Below are the code and all the weights of a small trained network. Each question names an input and a class and asks about switching units off, where a switched-off unit gives its printed mean instead of its output.

import numpy as np


def w(rows, s, z=0):
    codes = np.array(rows[::2]) - 128.0
    scale = np.full(codes.shape[1], s)
    scale[-1] = z or s
    return codes * scale


def f(y):
    return np.maximum(y, 0)


def log_softmax(a):
    a = a - a.max(-1, keepdims=True)
    return a - np.log(np.exp(a).sum(-1, keepdims=True))


def net(x, mask):
    res = np.array(x, float).reshape(1, 5) / 4 @ E
    y = f(res @ A[0][:, :-1].T + A[0][:, -1])
    res = res + np.where(mask, y, B[0][:, -1]) @ B[0][:, :-1]
    return log_softmax(res[-1] @ U[:, :-1].T + U[:, -1])


A, B = {}, {}
E = w([
[20,143,200,138,91,87,201,123],'x0',
[149,146,145,133,30,189,18,165],'x1',
[166,146,105,23,184,110,124,219],'x2',
[211,146,245,69,84,112,171,168],'x3',
[254,67,147,158,94,63,112,123],'x4',
],0.0095)
A[0] = w([
[165,171,178,113,2,145,117,167,107],'n1',
[118,148,175,112,79,111,142,155,16],'n2',
[68,139,139,80,176,72,247,119,126],'n3',
[71,175,81,78,140,159,89,170,90],'n4',
[111,119,78,200,119,158,117,53,33],'n5',
[248,70,126,158,91,63,110,106,198],'n6',
[99,97,120,137,172,114,170,146,2],'n7',
],0.011,0.0058)
B[0] = w([
[84,66,220,151,134,54,156,63,206],'n1',
[76,120,178,133,119,149,45,77,152],'n2',
[62,38,255,122,192,15,172,38,224],'n3',
[191,158,123,54,167,120,157,217,189],'n4',
[21,150,96,177,118,157,182,50,191],'n5',
[190,66,173,65,209,103,235,169,247],'n6',
[81,139,175,146,154,115,128,110,151],'n7',
],0.0087,0.015)
U = w([
[56,77,182,151,119,136,129,72,156],'0',
[40,191,32,197,66,177,72,106,3],'1',
[255,117,124,48,145,150,145,176,237],'2',
],0.0091,0.0049)

Each question gives the input, the list of numbers given to net, and the class t.
The units are the neurons (one row each of A and B). Each row of codes is followed by its name. A weight is (code - 128) times the scale printed after its matrix; where a second scale follows, it is the last column's (A, B and U).
mask holds one flag per neuron, in row order. A switched-off neuron (its flag False) gives its mean, the last column of its row in B, instead of its output. The means were averaged over made-up inputs and are rounded, as every weight is.
A unit's drop is (log p(t) with every unit on - log p(t) with that unit switched off) / (log p(t) with every unit on - log p(t) with every unit switched off).
The circuit of an input: a set's keep is (log p(t) with only the set's units on - log p(t) with every unit switched off) / (log p(t) with every unit on - log p(t) with every unit switched off). Starting from all 7 units, units are removed one at a time, each time the one whose removal leaves the highest keep (on an exact tie, the one counted first), for as long as the keep stays at least 0.8.
units of the circuit, in order: the units of the circuit, biggest drop first
most important unit: the unit with the biggest drop
top k neurons: the k neurons with the biggest drops, biggest first
drop when u is switched off: that unit's drop, to one decimal
input [-4,-1,1,-7,-8], class 1: most important unit	n6
input [-5,-1,4,-8,-2], class 1: top 2 neurons	n6, n5
input [-4,-3,2,-8,4], class 2: top 3 neurons	n3, n1, n6
input [3,8,-3,-5,1], class 1: top 2 neurons	n3, n6
input [6,3,-6,-5,3], class 1: top 2 neurons	n3, n6
input [1,-5,1,-4,6], class 2: top 2 neurons	n1, n6
input [0,8,-6,-2,-2], class 1: units of the circuit, in order	n3, n6
input [0,2,1,-4,4], class 2: top 2 neurons	n3, n1
input [4,6,-6,-5,2], class 1: top 3 neurons	n3, n6, n5
input [3,3,3,-6,3], class 2: top 3 neurons	n3, n5, n1
input [4,3,8,5,0], class 0: drop when n1 is switched off	0.2
input [1,-2,1,3,5], class 2: drop when n6 is switched off	0.1
input [-3,6,-7,-8,2], class 1: drop when n3 is switched off	0.2
input [-5,-8,-8,2,8], class 2: units of the circuit, in order	n6
